Here is a tiny trained network, its code and every weight. The questions are about switching its units off for an input and a class, where a switched-off unit gives its printed mean instead of its output.

import numpy as np


def w(rows, s, z=0):
    codes = np.array(rows[::2]) - 128.0
    scale = np.full(codes.shape[1], s)
    scale[-1] = z or s
    return codes * scale


def f(y):
    return np.maximum(y, 0)


def log_softmax(a):
    a = a - a.max(-1, keepdims=True)
    return a - np.log(np.exp(a).sum(-1, keepdims=True))


def net(x, mask):
    res = np.array(x, float).reshape(1, 6) / 4 @ E
    y = f(res @ A[0][:, :-1].T + A[0][:, -1])
    res = res + np.where(mask, y, B[0][:, -1]) @ B[0][:, :-1]
    return log_softmax(res[-1] @ U[:, :-1].T + U[:, -1])


A, B = {}, {}
E = w([
[194,33,211,65,92,85,82,177],'x0',
[4,83,133,102,171,125,111,83],'x1',
[130,141,166,160,47,68,215,20],'x2',
[132,7,74,223,146,172,195,167],'x3',
[165,185,190,175,126,254,178,138],'x4',
[185,112,74,67,193,115,167,63],'x5',
],0.0095)
A[0] = w([
[195,76,128,87,123,60,116,96,222],'n1',
[204,153,64,146,119,155,148,132,200],'n2',
[129,126,165,198,83,128,232,109,199],'n3',
[60,143,145,181,189,129,77,128,204],'n4',
[129,32,46,139,191,29,146,120,216],'n5',
[197,136,194,117,196,192,104,145,176],'n6',
[88,83,184,127,159,167,119,144,160],'n7',
[111,138,9,153,176,93,116,80,245],'n8',
[98,130,79,139,217,158,137,110,133],'n9',
[192,157,137,139,142,122,25,193,206],'n10',
[155,203,153,125,95,183,89,156,200],'n11',
[126,134,214,131,68,71,36,182,227],'n12',
[57,139,79,180,124,118,102,141,230],'n13',
[82,142,196,95,168,184,80,154,187],'n14',
[231,187,141,77,126,139,95,97,253],'n15',
],0.012,0.0054)
B[0] = w([
[12,111,93,60,173,46,94,100,231],'n1',
[93,92,186,116,191,137,181,176,204],'n2',
[33,64,229,171,118,159,168,60,237],'n3',
[165,168,131,112,91,213,140,145,200],'n4',
[77,95,107,90,158,153,59,114,248],'n5',
[100,106,30,183,148,120,241,105,208],'n6',
[93,90,101,123,19,148,131,71,180],'n7',
[112,222,140,70,234,165,59,150,233],'n8',
[82,199,159,39,79,208,150,166,198],'n9',
[193,74,80,162,119,113,132,254,225],'n10',
[194,160,105,177,167,83,230,128,207],'n11',
[205,80,139,104,41,48,84,124,248],'n12',
[205,162,217,94,54,196,86,168,205],'n13',
[172,125,56,97,79,136,192,88,205],'n14',
[110,195,103,205,159,51,131,139,244],'n15',
],0.0087,0.015)
U = w([
[87,49,224,178,118,197,171,53,254],'0',
[66,126,93,44,233,125,67,89,123],'1',
[210,159,167,138,76,110,133,158,156],'2',
[130,225,149,70,123,254,100,159,195],'3',
[162,110,98,154,230,93,183,221,54],'4',
[143,144,13,124,113,157,208,78,33],'5',
[157,9,92,85,72,93,24,123,32],'6',
[130,233,171,159,99,28,144,11,144],'7',
],0.0092,0.0016)

Each question gives the input, the list of numbers given to net, and the class t.
The units are the neurons (one row each of A and B). Each row of codes is followed by its name. A weight is (code - 128) times the scale printed after its matrix; where a second scale follows, it is the last column's (A, B and U).
mask holds one flag per neuron, in row order. A switched-off neuron (its flag False) gives its mean, the last column of its row in B, instead of its output. The means were averaged over made-up inputs and are rounded, as every weight is.
A unit's drop is (log p(t) with every unit on - log p(t) with that unit switched off) / (log p(t) with every unit on - log p(t) with every unit switched off).
The circuit of an input: a set's keep is (log p(t) with only the set's units on - log p(t) with every unit switched off) / (log p(t) with every unit on - log p(t) with every unit switched off). Starting from the 12 units with the biggest drops (on a tie, the unit counted first), units are removed one at a time, each time the one whose removal leaves the highest keep (on an exact tie, the one counted first), for as long as the keep stays at least 0.8.
units of the circuit, in order: the units of the circuit, biggest drop first
k most important neurons: the k neurons with the biggest drops, biggest first
drop when u is switched off: that unit's drop, to one decimal
input [-5,3,-1,6,5,-1], class 3: units of the circuit, in order	(n9)
input [7,4,-1,-2,6,-7], class 2: 2 most important neurons	(n12, n11)
input [6,-5,4,-8,-5,-1], class 6: 3 most important neurons	(n12, n10, n1)
input [5,-7,2,-6,-1,3], class 4: units of the circuit, in order	(n10, n15)
input [0,0,-1,-3,7,-8], class 2: 3 most important neurons	(n12, n1, n5)
input [6,-1,-7,-6,5,-7], class 2: units of the circuit, in order	(n12, n11)
input [7,-6,5,1,4,6], class 7: 3 most important neurons	(n15, n10, n3)
input [0,0,-5,-8,8,-1], class 5: 2 most important neurons	(n14, n6)
input [7,0,3,-6,-8,5], class 1: 2 most important neurons	(n1, n15)
input [4,0,7,0,-3,1], class 1: 3 most important neurons	(n1, n10, n13)
input [5,-5,2,6,1,2], class 0: 2 most important neurons	(n3, n8)
input [5,0,-7,-4,6,3], class 5: 3 most important neurons	(n14, n6, n7)
input [-7,-8,1,-1,-4,-1], class 3: 2 most important neurons	(n8, n6)
input [7,7,0,-2,4,5], class 5: units of the circuit, in order	(n6, n14)
input [8,-1,-4,-3,6,2], class 4: units of the circuit, in order	(n10)
input [1,-7,0,6,-4,-2], class 6: 2 most important neurons	(n11, n15)
input [4,6,3,-6,-3,-3], class 6: drop when n12 is switched off	0.1
input [-1,-3,8,4,-8,-7], class 0: drop when n3 is switched off	2.7
input [3,1,5,-8,-3,-7], class 6: drop when n12 is switched off	1.7
input [-8,-4,6,5,1,-8], class 0: units of the circuit, in order	(n3)
